Here is a tiny trained network, its code and every weight. The questions are about switching its units off for an input and a class, where a switched-off unit gives its printed mean instead of its output.

import numpy as np


def w(rows, s, z=0):
    codes = np.array(rows[::2]) - 128.0
    scale = np.full(codes.shape[1], s)
    scale[-1] = z or s
    return codes * scale


def f(y):
    return y / 2 * (1 + np.tanh(0.7978845608 * (y + 0.044715 * y**3)))


def log_softmax(a):
    a = a - a.max(-1, keepdims=True)
    return a - np.log(np.exp(a).sum(-1, keepdims=True))


def net(x, mask):
    res = np.array(x, float).reshape(1, 4) / 4 @ E
    y = f(res @ A[0][:, :-1].T + A[0][:, -1])
    res = res + np.where(mask, y, B[0][:, -1]) @ B[0][:, :-1]
    return log_softmax(res[-1] @ U[:, :-1].T + U[:, -1])


A, B = {}, {}
E = w([
[145,109,112,38,119],'x0',
[135,229,68,123,90],'x1',
[162,143,253,117,111],'x2',
[66,93,88,100,208],'x3',
],0.012)
A[0] = w([
[91,144,67,150,102,149],'neuron 1',
[112,154,175,62,112,8],'neuron 2',
[65,2,150,109,255,251],'neuron 3',
[84,238,174,185,189,124],'neuron 4',
[172,116,68,76,58,204],'neuron 5',
[234,186,163,199,74,220],'neuron 6',
[69,82,16,93,241,213],'neuron 7',
],0.0094,0.0025)
B[0] = w([
[8,193,97,194,161,159],'neuron 1',
[145,96,211,87,193,146],'neuron 2',
[233,81,100,165,72,254],'neuron 3',
[211,124,89,89,148,164],'neuron 4',
[116,206,55,57,175,166],'neuron 5',
[254,46,123,173,65,217],'neuron 6',
[132,198,164,171,51,236],'neuron 7',
],0.011,0.014)
U = w([
[218,53,189,227,2,174],'0',
[10,179,136,188,98,200],'1',
[192,131,34,53,128,235],'2',
[54,47,144,131,185,6],'3',
[136,91,244,28,170,100],'4',
[34,20,108,110,162,5],'5',
[46,67,178,147,195,1],'6',
],0.01,0.0041)

Each question gives the input, the list of numbers given to net, and the class t.
The units are the neurons (one row each of A and B). Each row of codes is followed by its name. A weight is (code - 128) times the scale printed after its matrix; where a second scale follows, it is the last column's (A, B and U).
mask holds one flag per neuron, in row order. A switched-off neuron (its flag False) gives its mean, the last column of its row in B, instead of its output. The means were averaged over made-up inputs and are rounded, as every weight is.
A unit's drop is (log p(t) with every unit on - log p(t) with that unit switched off) / (log p(t) with every unit on - log p(t) with every unit switched off).
The circuit of an input: a set's keep is (log p(t) with only the set's units on - log p(t) with every unit switched off) / (log p(t) with every unit on - log p(t) with every unit switched off). Starting from all 7 units, units are removed one at a time, each time the one whose removal leaves the highest keep (on an exact tie, the one counted first), for as long as the keep stays at least 0.8.
units of the circuit, in order: the units of the circuit, biggest drop first
most important unit: the unit with the biggest drop
k most important neurons: the k neurons with the biggest drops, biggest first
drop when u is switched off: that unit's drop, to one decimal
input [2,6,8,3], class 4: most important unit	neuron 3
input [-1,1,-8,-7], class 1: units of the circuit, in order	(neuron 1; neuron 3)
input [2,4,5,6], class 2: 2 most important neurons	(neuron 6; neuron 7)
input [8,6,6,4], class 4: 2 most important neurons	(neuron 2; neuron 3)
input [2,3,-1,-4], class 2: units of the circuit, in order	(neuron 5; neuron 7)
input [6,-4,-7,-3], class 2: 2 most important neurons	(neuron 5; neuron 6)
input [-5,6,-1,1], class 2: 3 most important neurons	(neuron 4; neuron 7; neuron 3)
input [-3,1,-7,8], class 0: 3 most important neurons	(neuron 3; neuron 7; neuron 5)
input [5,3,1,7], class 0: 3 most important neurons	(neuron 7; neuron 3; neuron 4)
input [7,-3,-4,0], class 2: 2 most important neurons	(neuron 5; neuron 6)
input [4,-4,-8,4], class 0: 2 most important neurons	(neuron 3; neuron 7)
input [-5,8,-8,-6], class 2: 2 most important neurons	(neuron 6; neuron 5)
input [-6,-1,-8,3], class 1: 2 most important neurons	(neuron 1; neuron 6)
input [-4,1,-5,-4], class 1: units of the circuit, in order	(neuron 3; neuron 1)
input [-6,7,5,7], class 2: most important unit	neuron 4
input [-7,2,-6,-2], class 1: 2 most important neurons	(neuron 3; neuron 1)
input [7,7,8,-1], class 4: drop when neuron 7 is switched off	0.2
input [6,-3,-6,4], class 0: drop when neuron 3 is switched off	0.6
input [7,-7,-6,-7], class 2: drop when neuron 5 is switched off	0.2
input [7,1,2,8], class 0: most important unit	neuron 7
input [-1,7,8,6], class 4: drop when neuron 7 is switched off	0.1
